[[ 53 -58 -17 -37  -1 -23 -11 -14]
 [-33 -68  -4 -40 -32 -10 -14   6]
 [-35 -24  38  11 -24  14 -37 -58]
 [ 40 -20 -55 -24 -39 -14 -29 -24]
 [ 66 -44 -11 -24   3 -18 -17 -32]] yields -32

[[ -8 -25 -41 -12 -21  -6 -42 -41]
 [ -8   8  -4  16  -3 -29 -13  -2]
 [  4 -44 -14 -17 -55  13   0 -51]
 [  3  43   2   1  57   0  -5  32]
 [  3 -33   4  12 -42 -25   1 -45]] yields -45

[[-37   0  -1 -60  -4   4  17  -3 -33]
 [-56  48  33 -39  21  17  32 -12   7]
 [-18  23  16  -4  11   7  11  -5  11]
 [  9   4   3  20   3   0  -4   0  13]
 [-57  44  30 -46  18  16  32 -11   1]
 [ 53  -6  -3  80   3  -7 -25   5  40]
 [ 19   8   6  40   7   0  -8   0  26]
 [ 30  27  21  79  20   4 -10  -2  60]
 [-12 -32 -24 -53 -20  -7   1   4 -48]] yields -48

[[ 27 -31   0  44 -26 -37  -5]
 [  0  49  46 -35   0  46 -80]
 [ 29   0 -54   0  29 -12  11]
 [ 20 -56 -19 -68   0  65  14]
 [ 25 -48 -41 -69 -42  53 -36]
 [ 32 -49 -46 -54 -59  43 -39]
 [  0  25   4   0  19  13  22]
 [ 32 -21 -62   0  20 -20   3]
 [  0  72  31   2 -36 -11 -62]
 [  0  35  35 -29   5  33   0]
 [  0  62   0   0 -10 -15  51]] yields 51

[[ 27   4 -13   1  16  -3   7  -4  31  12   3  -3  20 -11]
 [ 63   8  20   3 -12 -23 -22  45  40   3   3  24  30   7]
 [-35 -28  15  15  12 -23  22   7  13   5   1 -29  -3 -34]
 [ 28  -1 -20  29  -6   2  54  59  56  41  -9  -2 -21 -53]
 [ 69  -7   7  13  -9 -40 -38 -13 -48 -21  -7 -38  15 -10]
 [ 20  -2   2   1  -8 -40 -53  13 -22  35  -2 -19  -3   0]
 [  6  28   0   9  -4  -3  26  -1  -3   3   1 -15  16 -29]
 [-23 -25 -32  -3  -4 -40  34  18   7  60   1  -5  -3  39]
 [ -9  20  19  31   7 -19  52  -5  12  21  -5   5  -9   9]] yields 9
---
[[  9  -3  12  48   8]
 [-29 -63 -18   3 -17]
 [ 18  34 -13 -57 -56]]	-29

[[-39  34  12 -59  24  12]
 [-45  46  18 -71  33  14]]	-39

[[ 15  12  -5 -12 -56  18]
 [ -7 -33  41  15  66 -11]]	15

[[-21 -28  23  -9 -47  -2]
 [-20 -33  21 -11 -48  -6]
 [-28 -34  28  -9 -58  -1]]	-20

[[-58 -54   5  25]
 [ 32   6 -24  74]
 [ 49 -68   7  -6]]	32

[[ 16   0  46   9 -11 -45   3]
 [-11 -11 -65   6  -5 -15 -22]]	16

[[-46 -38 -58 -54  13]
 [-36 -25 -25 -32 -24]
 [ 21  21   3  27 -33]]	-36
---
[[-33  15   1  23  77]
 [-29  25   5 -43  25]
 [ 33 -25  -2   3 -55]]
-29

[[ 49 -26   4  14]
 [-11  10   5   1]
 [ 13 -68   0 -10]]
-11

[[-30 -64 -11 -55]
 [ 51  61  81  25]
 [-19 -39 -15 -30]]
51

[[ 35  -5 -71 -11]
 [ 45  -1 -52  41]
 [ 34 -24 -64 -27]]
45

[[ 47 -59  31  44  48  22]
 [-26  24 -19 -24  -2 -20]
 [-39  32 -16 -34 -19 -38]]
-26

[[-29 -13   7 -13 -69  29 -31]
 [ -5 -27 -51 -18  42 -67  14]
 [ -2 -24 -45 -16  33 -54  12]]
-5

[[  9  21  13 -71  -5  41]
 [ -8  -3 -37  20   7  71]
 [-26   2  40   2 -14  -8]]
-8

[[-63  61 -45 -57 -17]
 [-33  40 -16 -34  -4]
 [ -1 -11   4   6  29]]
-33

[[-36  17  33  -9]
 [ 73 -44 -64  42]
 [-37  14  37  -4]]
73

[[ -5 -41 -42 -36  17]
 [ 46  78  71  63  -5]
 [-24 -43 -46 -42  30]]
46
---
-19,11,70,5,9,-23
16,-24,2,-18,-23,-1
yields 9

-38,-53,58,27
-6,29,72,30
22,12,34,10
yields 58

80,-31,3,-20,49 yields -20

-44,-6,8,-22,41,-41
-79,-17,13,-31,32,-3
-11,14,-15,-37,-14,-22
yields 41

-61,-28,-59,-53 yields -59

-28,-21,33,-60
33,26,-19,-39
yields 33
